Below are the code and all the weights of a small trained network. Each question names an input and a class and asks about switching units off, where a switched-off unit gives its printed mean instead of its output.

import numpy as np


def w(rows, s, z=0):
    codes = np.array(rows[::2]) - 128.0
    scale = np.full(codes.shape[1], s)
    scale[-1] = z or s
    return codes * scale


def norm(h):
    return h / np.sqrt((h * h).mean(-1, keepdims=True) + 1e-5)


def f(y):
    return np.maximum(y, 0)


def log_softmax(a):
    a = a - a.max(-1, keepdims=True)
    return a - np.log(np.exp(a).sum(-1, keepdims=True))


def net(x, mask):
    res = np.array(x, float).reshape(1, 4) / 4 @ E
    u = 0
    for l in range(3):
        y = f(norm(res) @ A[l][:, :-1].T + A[l][:, -1])
        res = res + np.where(mask[u : u + 7], y, B[l][:, -1]) @ B[l][:, :-1]
        u += 7
    return log_softmax(norm(res)[-1] @ U[:, :-1].T + U[:, -1])


A, B = {}, {}
E = w([
[196,66,178,48,222,94,161],'x0',
[96,155,174,84,115,81,42],'x1',
[157,203,106,119,254,217,66],'x2',
[63,177,97,177,218,6,176],'x3',
],0.0066)
A[0] = w([
[35,187,100,122,120,125,161,106],'0.n1',
[91,77,82,124,100,52,155,144],'0.n2',
[81,111,166,48,94,67,21,3],'0.n3',
[133,144,122,187,149,141,75,117],'0.n4',
[200,109,156,101,54,149,60,36],'0.n5',
[193,173,113,165,150,172,181,121],'0.n6',
[105,254,148,28,109,107,96,60],'0.n7',
],0.0078,0.005)
B[0] = w([
[215,146,109,118,129,96,119,207],'0.n1',
[72,155,168,91,172,197,125,253],'0.n2',
[118,2,115,192,139,142,91,186],'0.n3',
[89,147,110,75,114,114,110,188],'0.n4',
[138,168,172,199,177,123,180,197],'0.n5',
[62,69,115,114,132,124,99,224],'0.n6',
[88,53,120,164,163,141,76,181],'0.n7',
],0.0093,0.0042)
A[1] = w([
[107,84,167,120,187,136,166,166],'1.n1',
[125,170,154,132,40,213,49,18],'1.n2',
[250,102,175,42,2,241,27,67],'1.n3',
[248,111,156,17,162,42,144,2],'1.n4',
[225,171,53,57,93,82,142,57],'1.n5',
[157,217,98,34,177,186,86,6],'1.n6',
[184,196,55,166,50,99,75,23],'1.n7',
],0.0058,0.0045)
B[1] = w([
[178,171,89,116,68,142,48,254],'1.n1',
[173,152,135,147,136,90,135,178],'1.n2',
[117,190,177,254,199,62,168,213],'1.n3',
[191,117,113,108,79,117,64,154],'1.n4',
[61,61,79,87,121,97,111,130],'1.n5',
[81,197,126,78,166,183,114,162],'1.n6',
[181,136,63,50,96,71,88,151],'1.n7',
],0.0086,0.0043)
A[2] = w([
[140,133,193,146,109,205,139,171],'2.n1',
[95,92,205,100,3,82,179,54],'2.n2',
[79,175,109,94,162,26,119,114],'2.n3',
[113,150,119,103,150,180,41,3],'2.n4',
[93,165,91,185,36,135,107,35],'2.n5',
[145,80,51,142,128,198,213,51],'2.n6',
[177,68,185,65,166,97,161,159],'2.n7',
],0.011,0.0029)
B[2] = w([
[110,118,84,142,116,23,203,213],'2.n1',
[69,168,97,71,235,183,152,220],'2.n2',
[171,103,177,176,110,136,180,253],'2.n3',
[83,108,115,86,77,140,199,224],'2.n4',
[224,117,119,74,110,171,62,223],'2.n5',
[77,67,234,145,156,99,12,199],'2.n6',
[161,184,87,154,69,185,72,214],'2.n7',
],0.011,0.0061)
U = w([
[184,170,173,240,163,75,205,159],'0',
[23,190,82,53,201,211,166,138],'1',
[246,168,54,91,59,163,28,144],'2',
[63,23,174,168,160,115,19,141],'3',
[118,41,69,86,51,67,178,172],'4',
[91,185,181,65,89,41,94,1],'5',
],0.013,0.0081)

Each question gives the input, the list of numbers given to net, and the class t.
The units are the neurons (one row each of A and B). Each row of codes is followed by its name. A weight is (code - 128) times the scale printed after its matrix; where a second scale follows, it is the last column's (A, B and U).
mask holds one flag per neuron, layer by layer. A switched-off neuron (its flag False) gives its mean, the last column of its row in B, instead of its output. The means were averaged over made-up inputs and are rounded, as every weight is.
A unit's drop is (log p(t) with every unit on - log p(t) with that unit switched off) / (log p(t) with every unit on - log p(t) with every unit switched off).
The circuit of an input: a set's keep is (log p(t) with only the set's units on - log p(t) with every unit switched off) / (log p(t) with every unit on - log p(t) with every unit switched off). Starting from the 12 units with the biggest drops (on a tie, the unit counted first), units are removed one at a time, each time the one whose removal leaves the highest keep (on an exact tie, the one counted first), for as long as the keep stays at least 0.8.
circuit, biggest first: the units of the circuit, biggest drop first
most important unit: the unit with the biggest drop
top k neurons: the k neurons with the biggest drops, biggest first
k most important neurons of layer l: the k neurons of layer l with the biggest drops, biggest first
input [-7,4,-1,8], class 0: top 4 neurons : [2.n3 1.n1 2.n7 0.n2]
input [5,-2,-2,-3], class 2: circuit, biggest first : [2.n7]
input [-6,-7,-1,6], class 3: top 4 neurons : [2.n6 1.n3 1.n1 0.n2]
input [4,6,5,-4], class 3: 3 most important neurons of layer 0 : [0.n3 0.n7 0.n2]
input [5,-2,2,4], class 2: circuit, biggest first : [1.n3 2.n7]
input [-1,4,-5,5], class 0: 2 most important neurons of layer 2 : [2.n3 2.n6]
input [-6,3,6,7], class 0: 3 most important neurons of layer 2 : [2.n3 2.n2 2.n7]
input [0,5,-7,8], class 0: top 2 neurons : [2.n3 0.n1]
input [4,-6,5,-2], class 3: top 4 neurons : [2.n6 0.n2 0.n6 2.n2]
input [6,-5,5,-7], class 0: top 3 neurons : [1.n3 2.n1 2.n5]
input [-7,-1,6,5], class 2: top 3 neurons : [0.n2 2.n2 0.n1]
input [7,7,-1,-3], class 2: top 2 neurons : [2.n7 2.n6]
input [-3,6,7,-5], class 1: 3 most important neurons of layer 2 : [2.n4 2.n3 2.n6]
input [-5,3,-2,2], class 2: most important unit : 2.n5
input [-8,4,-8,-7], class 1: top 2 neurons : [2.n2 1.n1]
input [8,8,-7,-4], class 2: 3 most important neurons of layer 2 : [2.n7 2.n6 2.n4]
input [-1,0,2,2], class 4: 3 most important neurons of layer 2 : [2.n4 2.n2 2.n3]
input [-4,6,5,-4], class 3: top 4 neurons : [0.n7 2.n2 0.n3 0.n2]
input [-6,5,-6,2], class 1: top 3 neurons : [2.n2 1.n1 0.n2]
input [-5,8,2,-3], class 3: most important neuron of layer 1 : [1.n1]
input [4,3,-3,-3], class 2: top 2 neurons : [2.n7 2.n3]
input [-7,-4,-2,6], class 2: top 2 neurons : [2.n5 1.n3]
input [3,2,1,-2], class 4: 2 most important neurons of layer 0 : [0.n1 0.n5]
